Below is a small trained network, with its code and all its weights. Each question gives an input and a class and asks what happens when units are switched off, that is, made to give their printed mean instead of their output.

import numpy as np


def w(rows, s, z=0):
    codes = np.array(rows[::2]) - 128.0
    scale = np.full(codes.shape[1], s)
    scale[-1] = z or s
    return codes * scale


def f(y):
    return np.maximum(y, 0)


def log_softmax(a):
    a = a - a.max(-1, keepdims=True)
    return a - np.log(np.exp(a).sum(-1, keepdims=True))


def net(x, mask):
    res = np.array(x, float).reshape(1, 6) / 4 @ E
    y = f(res @ A[0][:, :-1].T + A[0][:, -1])
    res = res + np.where(mask, y, B[0][:, -1]) @ B[0][:, :-1]
    return log_softmax(res[-1] @ U[:, :-1].T + U[:, -1])


A, B = {}, {}
E = w([
[154,64,111,21,179,44],'x0',
[93,74,4,34,110,205],'x1',
[185,142,171,99,176,202],'x2',
[132,87,85,227,255,149],'x3',
[139,188,66,139,98,66],'x4',
[229,63,152,138,54,159],'x5',
],0.0082)
A[0] = w([
[90,161,81,139,163,115,162],'neuron 1',
[120,86,144,83,61,125,122],'neuron 2',
[114,110,92,136,185,151,127],'neuron 3',
[90,89,80,202,169,92,146],'neuron 4',
[124,185,134,94,128,96,109],'neuron 5',
[148,122,175,108,140,115,114],'neuron 6',
[198,111,125,179,39,137,254],'neuron 7',
[49,95,93,86,7,122,208],'neuron 8',
[72,198,66,88,84,121,189],'neuron 9',
[84,86,86,182,169,96,143],'neuron 10',
[128,111,159,104,99,53,169],'neuron 11',
[177,105,109,148,110,22,175],'neuron 12',
[167,92,88,153,100,173,155],'neuron 13',
[195,172,159,137,210,171,75],'neuron 14',
[106,114,149,150,79,139,128],'neuron 15',
[72,72,182,202,88,227,206],'neuron 16',
[91,121,112,155,91,70,129],'neuron 17',
[98,95,141,60,205,152,121],'neuron 18',
[195,136,56,86,77,101,158],'neuron 19',
[119,82,127,74,156,123,191],'neuron 20',
[120,78,138,99,126,147,147],'neuron 21',
[218,157,132,98,97,120,217],'neuron 22',
[107,175,133,111,130,116,174],'neuron 23',
[67,192,164,72,165,218,168],'neuron 24',
[63,161,104,91,176,108,151],'neuron 25',
],0.013,0.004)
B[0] = w([
[97,165,129,117,117,106,184],'neuron 1',
[124,69,138,101,177,128,200],'neuron 2',
[112,125,151,148,118,85,186],'neuron 3',
[111,162,123,178,122,56,206],'neuron 4',
[167,126,138,146,106,158,174],'neuron 5',
[127,114,96,134,163,114,166],'neuron 6',
[185,131,142,173,129,113,236],'neuron 7',
[162,81,87,13,157,192,254],'neuron 8',
[98,161,148,83,90,169,221],'neuron 9',
[123,166,134,179,157,64,196],'neuron 10',
[203,135,108,161,121,145,209],'neuron 11',
[164,157,156,198,119,106,219],'neuron 12',
[193,155,153,102,132,152,189],'neuron 13',
[160,108,99,59,136,147,208],'neuron 14',
[150,132,113,105,147,135,164],'neuron 15',
[255,72,138,150,130,156,246],'neuron 16',
[138,160,154,110,99,178,183],'neuron 17',
[108,135,81,102,175,71,200],'neuron 18',
[178,100,152,116,136,171,218],'neuron 19',
[133,134,108,128,183,88,195],'neuron 20',
[118,115,109,103,162,116,172],'neuron 21',
[172,89,133,197,152,106,212],'neuron 22',
[169,156,122,124,102,143,170],'neuron 23',
[155,180,171,150,51,164,213],'neuron 24',
[59,165,114,162,147,89,194],'neuron 25',
],0.017,0.012)
U = w([
[218,74,151,44,118,212,229],'0',
[22,252,122,2,10,184,57],'1',
[133,178,170,198,108,51,167],'2',
[39,114,43,62,223,10,26],'3',
[3,44,164,124,70,130,5],'4',
],0.0057,0.0018)

Each question gives the input, the list of numbers given to net, and the class t.
The units are the neurons (one row each of A and B). Each row of codes is followed by its name. A weight is (code - 128) times the scale printed after its matrix; where a second scale follows, it is the last column's (A, B and U).
mask holds one flag per neuron, in row order. A switched-off neuron (its flag False) gives its mean, the last column of its row in B, instead of its output. The means were averaged over made-up inputs and are rounded, as every weight is.
A unit's drop is (log p(t) with every unit on - log p(t) with that unit switched off) / (log p(t) with every unit on - log p(t) with every unit switched off).
The circuit of an input: a set's keep is (log p(t) with only the set's units on - log p(t) with every unit switched off) / (log p(t) with every unit on - log p(t) with every unit switched off). Starting from the 12 units with the biggest drops (on a tie, the unit counted first), units are removed one at a time, each time the one whose removal leaves the highest keep (on an exact tie, the one counted first), for as long as the keep stays at least 0.8.
circuit, biggest first: the units of the circuit, biggest drop first
most important unit: the unit with the biggest drop
top k neurons: the k neurons with the biggest drops, biggest first
drop when u is switched off: that unit's drop, to one decimal
input [-3,8,-3,-8,-3,-6], class 1: circuit, biggest first -> [neuron 9]
input [-1,-5,8,3,1,-7], class 2: top 4 neurons -> [neuron 8; neuron 9; neuron 24; neuron 17]
input [-5,6,8,6,7,-4], class 2: top 2 neurons -> [neuron 8; neuron 3]
input [2,-5,7,-2,6,3], class 2: top 4 neurons -> [neuron 8; neuron 16; neuron 22; neuron 12]
input [0,-6,5,5,-3,-7], class 2: top 2 neurons -> [neuron 24; neuron 8]
input [8,6,3,-6,-1,-8], class 3: top 2 neurons -> [neuron 18; neuron 20]
input [0,0,-5,6,2,-7], class 2: top 2 neurons -> [neuron 8; neuron 4]
input [1,0,-7,-8,7,-6], class 1: top 3 neurons -> [neuron 9; neuron 16; neuron 25]
input [7,2,6,0,4,2], class 3: top 2 neurons -> [neuron 16; neuron 18]
input [8,-6,-5,-1,-6,4], class 2: top 2 neurons -> [neuron 8; neuron 12]
input [-1,-7,5,8,7,8], class 2: top 2 neurons -> [neuron 8; neuron 12]
input [3,4,-1,-8,-7,-8], class 1: drop when neuron 24 is switched off -> 0.3
input [-6,0,-1,-8,8,-5], class 1: drop when neuron 16 is switched off -> 0.2
input [7,1,-6,8,-3,4], class 3: drop when neuron 24 is switched off -> 0.3
input [-8,5,-1,-5,8,-7], class 1: drop when neuron 20 is switched off -> 0.0
input [-1,5,7,-5,-7,-6], class 1: most important unit -> neuron 24
